M = [-13  -7  11 -34  -6 -13 -12   0  -5 -25  -2   7  15  12]
The entry just right of -2? 7
The last entry is 12
The second entry from the left? -7
The 2nd entry from the right? 15
The 3rd entry from the left is 11

grid = |   0 | -19 |  13 | -27 |  -9 |  16 |  11 | -27 |  31 |  10 |  21 |   5 |   2 |  15 |
The entry just left of 10? 31
The entry just left of 13: -19
The entry just right of 11: -27

W =
array([[108, 127, 172, 162, 214, 237, 113, 155, 166,  53],
       [ 70, 215, 223, 108,  88, 155,  75, 179, 166, 106],
       [ 68, 109, 215, 159, 204, 244, 105, 177, 202,  48],
       [112, 128, 173, 149, 213, 240, 121, 160, 164,  48],
       [ 66, 214, 221, 102,  86, 160,  76, 184, 165, 111],
       [ 70, 108, 218, 160, 196, 250, 107, 157, 197,  52],
       [111, 209, 214, 120,  70, 156,  56, 203, 193, 110],
       [109, 121, 171, 156, 219, 232, 112, 152, 169,  47],
       [109, 120, 178, 160, 213, 226, 115, 164, 163,  53],
       [108, 128, 178, 154, 215, 241, 114, 159, 164,  49],
       [104, 126, 181, 164, 207, 226, 117, 154, 160,  47],
       [ 70, 112, 207, 164, 204, 249, 108, 152, 204,  50]])
Indices start at 0.
Give the top entry of the column that holds the largest entry.
A: 237
The entry at row 0, column 2 -> 172
The bottom-left entry is 70
The entry at row 0, column 0 -> 108
Give the bottom entry of the column that holds the largest entry.
A: 249
Give the entry in the top-right corner.
A: 53
Give the entry just left of 196.
A: 160
The entry in the bottom-right corner is 50
Give the entry directly above 110.
A: 52
Give the entry in row 2 and column 0.
A: 68
The entry at row 1, column 0: 70
The entry in row 1 and column 1 is 215
The entry directly below 52 -> 110
Give the entry directly above 209.
A: 108
The entry just left of 232: 219
Give the entry in row 0 and column 1.
A: 127
The entry just left of the largest entry -> 196
The entry directly below 163 -> 164
Give the entry at row 1, column 2.
A: 223
The entry just left of 221 is 214
Give the entry just left of 107.
A: 250

Questions about the row below.
1) What is the 1st entry?
2) What is the 2nd entry from the left?
3) What is the third entry from the right?
4) What is the 4th entry?
5) What is the first entry from the right?
array([ 0.10,  0.10,  0.09, -0.09, -0.11])
1) 0.10
2) 0.10
3) 0.09
4) -0.09
5) -0.11
